Below is a small trained network, with its code and all its weights. Each question gives an input and a target symbol and asks what happens when units are switched off, that is, made to give their printed mean instead of their output.

import numpy as np


def w(rows, s, z=0):
    codes = np.array(rows[::2]) - 128.0
    scale = np.full(codes.shape[1], s)
    scale[-1] = z or s
    return codes * scale


def softmax(a):
    e = np.exp(a - a.max(-1, keepdims=True))
    return e / e.sum(-1, keepdims=True)


def log_softmax(a):
    a = a - a.max(-1, keepdims=True)
    return a - np.log(np.exp(a).sum(-1, keepdims=True))


def net(x, mask):
    ids = ['αβδεζηθλμξστφψω'.index(c) for c in x.split()]
    T = len(ids)
    res = E[ids] + P[:T]
    u = 0
    for l in range(3):
        r = res
        for j in range(2):
            rows = slice(4 * j, 4 * j + 4)
            q, k, v = (r @ M[l][rows].T for M in (Q, K, V))
            z = softmax(np.where(np.tri(T) > 0, q @ k.T / 4**0.5, -1e9)) @ v
            o = O[l][rows]
            res = res + np.where(mask[u + j], z, o[:, -1]) @ o[:, :-1]
        u += 2
    return log_softmax(res[-1] @ U[:, :-1].T + U[:, -1])


Q, K, V, O = {}, {}, {}, {}
E = w([
[159,101,130,107],'α',
[169,98,182,126],'β',
[154,70,162,172],'δ',
[54,139,134,25],'ε',
[161,54,167,203],'ζ',
[36,114,112,69],'η',
[54,108,95,76],'θ',
[72,77,102,140],'λ',
[245,71,232,178],'μ',
[197,43,161,224],'ξ',
[128,81,109,138],'σ',
[125,88,189,125],'τ',
[127,133,202,51],'φ',
[103,129,139,51],'ψ',
[196,117,235,93],'ω',
],0.012)
P = w([
[78,114,142,127],'0',
[55,29,167,76],'1',
[135,79,141,52],'2',
[111,212,135,156],'3',
[73,101,162,203],'4',
[174,54,100,59],'5',
[218,180,85,161],'6',
[133,140,187,179],'7',
[229,5,166,54],'8',
],0.014)
Q[0] = w([
[82,246,103,200],'0.h0',
[107,182,217,171],'0.h0',
[188,184,110,121],'0.h0',
[156,177,79,127],'0.h0',
[105,93,126,144],'0.h1',
[119,132,208,207],'0.h1',
[118,96,184,150],'0.h1',
[173,123,140,147],'0.h1',
],0.014)
K[0] = w([
[88,36,201,77],'0.h0',
[154,4,97,68],'0.h0',
[74,103,161,211],'0.h0',
[102,106,166,195],'0.h0',
[120,75,80,150],'0.h1',
[145,108,148,160],'0.h1',
[134,126,182,204],'0.h1',
[177,123,82,107],'0.h1',
],0.013)
V[0] = w([
[177,76,11,178],'0.h0',
[9,107,42,134],'0.h0',
[156,190,255,119],'0.h0',
[108,83,218,106],'0.h0',
[103,98,216,200],'0.h1',
[128,176,98,53],'0.h1',
[190,143,110,181],'0.h1',
[108,119,141,141],'0.h1',
],0.0088)
O[0] = w([
[113,184,56,80,44],'0.h0',
[113,157,27,74,83],'0.h0',
[131,127,250,55,186],'0.h0',
[6,85,210,142,253],'0.h0',
[57,68,3,167,249],'0.h1',
[101,144,230,175,51],'0.h1',
[118,187,76,111,86],'0.h1',
[86,115,91,172,150],'0.h1',
],0.0067,0.0063)
Q[1] = w([
[105,141,134,72],'1.h0',
[118,144,102,13],'1.h0',
[102,155,140,87],'1.h0',
[136,147,159,221],'1.h0',
[155,36,106,20],'1.h1',
[151,127,104,67],'1.h1',
[194,94,118,7],'1.h1',
[111,253,126,143],'1.h1',
],0.012)
K[1] = w([
[79,190,187,108],'1.h0',
[109,112,84,44],'1.h0',
[148,121,116,38],'1.h0',
[171,39,118,166],'1.h0',
[172,254,159,197],'1.h1',
[104,176,134,132],'1.h1',
[97,200,127,211],'1.h1',
[68,50,136,128],'1.h1',
],0.0096)
V[1] = w([
[94,163,137,55],'1.h0',
[99,84,62,136],'1.h0',
[87,104,130,81],'1.h0',
[238,149,160,178],'1.h0',
[116,158,124,80],'1.h1',
[161,210,101,112],'1.h1',
[80,80,61,215],'1.h1',
[40,147,116,6],'1.h1',
],0.011)
O[1] = w([
[124,76,91,212,110],'1.h0',
[92,129,161,163,157],'1.h0',
[123,136,79,151,183],'1.h0',
[109,142,149,102,47],'1.h0',
[152,160,124,63,102],'1.h1',
[125,178,131,102,3],'1.h1',
[155,156,141,244,151],'1.h1',
[162,49,78,29,155],'1.h1',
],0.011,0.017)
Q[2] = w([
[150,38,169,133],'2.h0',
[160,101,99,209],'2.h0',
[180,175,185,83],'2.h0',
[255,161,150,154],'2.h0',
[95,91,184,89],'2.h1',
[70,75,66,140],'2.h1',
[54,182,107,5],'2.h1',
[122,20,162,177],'2.h1',
],0.0072)
K[2] = w([
[141,125,159,109],'2.h0',
[133,139,102,137],'2.h0',
[185,110,105,143],'2.h0',
[139,157,147,136],'2.h0',
[88,108,183,134],'2.h1',
[86,139,97,126],'2.h1',
[116,7,135,124],'2.h1',
[69,196,114,59],'2.h1',
],0.013)
V[2] = w([
[184,192,177,121],'2.h0',
[253,97,47,199],'2.h0',
[200,180,105,207],'2.h0',
[176,83,163,96],'2.h0',
[161,108,4,99],'2.h1',
[86,173,27,207],'2.h1',
[119,81,132,158],'2.h1',
[176,149,131,50],'2.h1',
],0.006)
O[2] = w([
[47,116,94,125,6],'2.h0',
[91,5,88,169,178],'2.h0',
[102,159,165,2,65],'2.h0',
[131,166,205,51,178],'2.h0',
[206,80,33,89,109],'2.h1',
[187,222,95,167,124],'2.h1',
[105,96,101,133,220],'2.h1',
[71,149,104,62,26],'2.h1',
],0.0057,0.013)
U = w([
[96,139,105,128,185],'α',
[177,111,200,148,254],'β',
[152,140,155,194,26],'δ',
[144,73,92,61,49],'ε',
[154,161,153,216,2],'ζ',
[182,117,78,131,36],'η',
[171,160,41,119,128],'θ',
[227,184,65,186,61],'λ',
[2,163,232,188,59],'μ',
[114,239,139,229,80],'ξ',
[152,189,66,164,176],'σ',
[141,65,172,178,230],'τ',
[115,52,186,73,38],'φ',
[118,101,106,67,143],'ψ',
[6,78,214,72,65],'ω',
],0.0052,0.0079)

Each question gives the input, a string of symbols that net reads in full, and the target symbol t.
The units are the heads (4 rows each of Q, K, V and O). Each row of codes is followed by its name. A weight is (code - 128) times the scale printed after its matrix; where a second scale follows, it is the last column's (O and U).
mask holds one flag per head, layer by layer. A switched-off head (its flag False) gives its mean, the last column of its rows in O, instead of its output. The means were averaged over made-up inputs and are rounded, as every weight is.
A unit's drop is (log p(t) with every unit on - log p(t) with that unit switched off) / (log p(t) with every unit on - log p(t) with every unit switched off).
The circuit of an input: a set's keep is (log p(t) with only the set's units on - log p(t) with every unit switched off) / (log p(t) with every unit on - log p(t) with every unit switched off). Starting from all 6 units, units are removed one at a time, each time the one whose removal leaves the highest keep (on an exact tie, the one counted first), for as long as the keep stays at least 0.8.
circuit, biggest first: the units of the circuit, biggest drop first
most important unit: the unit with the biggest drop
which heads matter: for each layer, one digit per head in row order, 1 if its drop is at least 0.15 and else 0, layers parted by /
drop of u: that unit's drop, to one decimal
input ε φ ω ζ ε μ ζ μ, target μ: circuit, biggest first	(1.h0; 1.h1; 2.h1)
input ε μ ψ, target ε: circuit, biggest first	(1.h1)
input φ μ φ μ β μ φ φ, target μ: circuit, biggest first	(0.h0; 2.h1; 1.h1)
input ξ λ δ λ λ σ, target λ: which heads matter	10 / 00 / 01
input λ μ μ ω, target μ: circuit, biggest first	(0.h0; 2.h1; 1.h1)
input η φ μ ζ α ω ω θ ψ, target ω: circuit, biggest first	(1.h1; 0.h1; 2.h1)
input μ ε ω α ω, target ω: circuit, biggest first	(1.h1; 2.h1; 1.h0)
input ω ζ σ ε ξ λ μ θ, target λ: circuit, biggest first	(0.h0; 0.h1; 2.h1; 1.h1)
input μ ψ β ε μ β, target ε: circuit, biggest first	(1.h1; 0.h1)
input σ θ λ φ δ μ, target φ: circuit, biggest first	(1.h1; 1.h0; 2.h1)
input ω σ ε μ θ ξ, target μ: circuit, biggest first	(1.h1; 2.h1; 1.h0)
input φ λ ε μ λ ε μ λ, target ε: which heads matter	00 / 01 / 01
input δ β τ ω ψ φ, target ω: circuit, biggest first	(1.h1; 2.h1; 0.h0)
input β τ η ω ω μ, target ω: which heads matter	10 / 11 / 01
input λ β μ λ ε, target μ: circuit, biggest first	(1.h1; 0.h0; 2.h1)
input λ μ ω μ λ λ, target μ: most important unit	1.h0
input ω ω ψ β μ λ μ ξ τ, target μ: which heads matter	00 / 01 / 01
input λ τ ω β ω μ β η, target μ: which heads matter	10 / 01 / 01
input τ ε μ μ μ λ, target μ: which heads matter	10 / 01 / 01
input ε λ ω μ ξ θ λ ω μ, target λ: most important unit	0.h0
input ξ μ μ μ α, target μ: drop of 2.h1	0.3
input λ μ ξ, target λ: drop of 0.h1	0.0
input τ ξ ζ μ μ ψ, target μ: drop of 2.h0	0.1
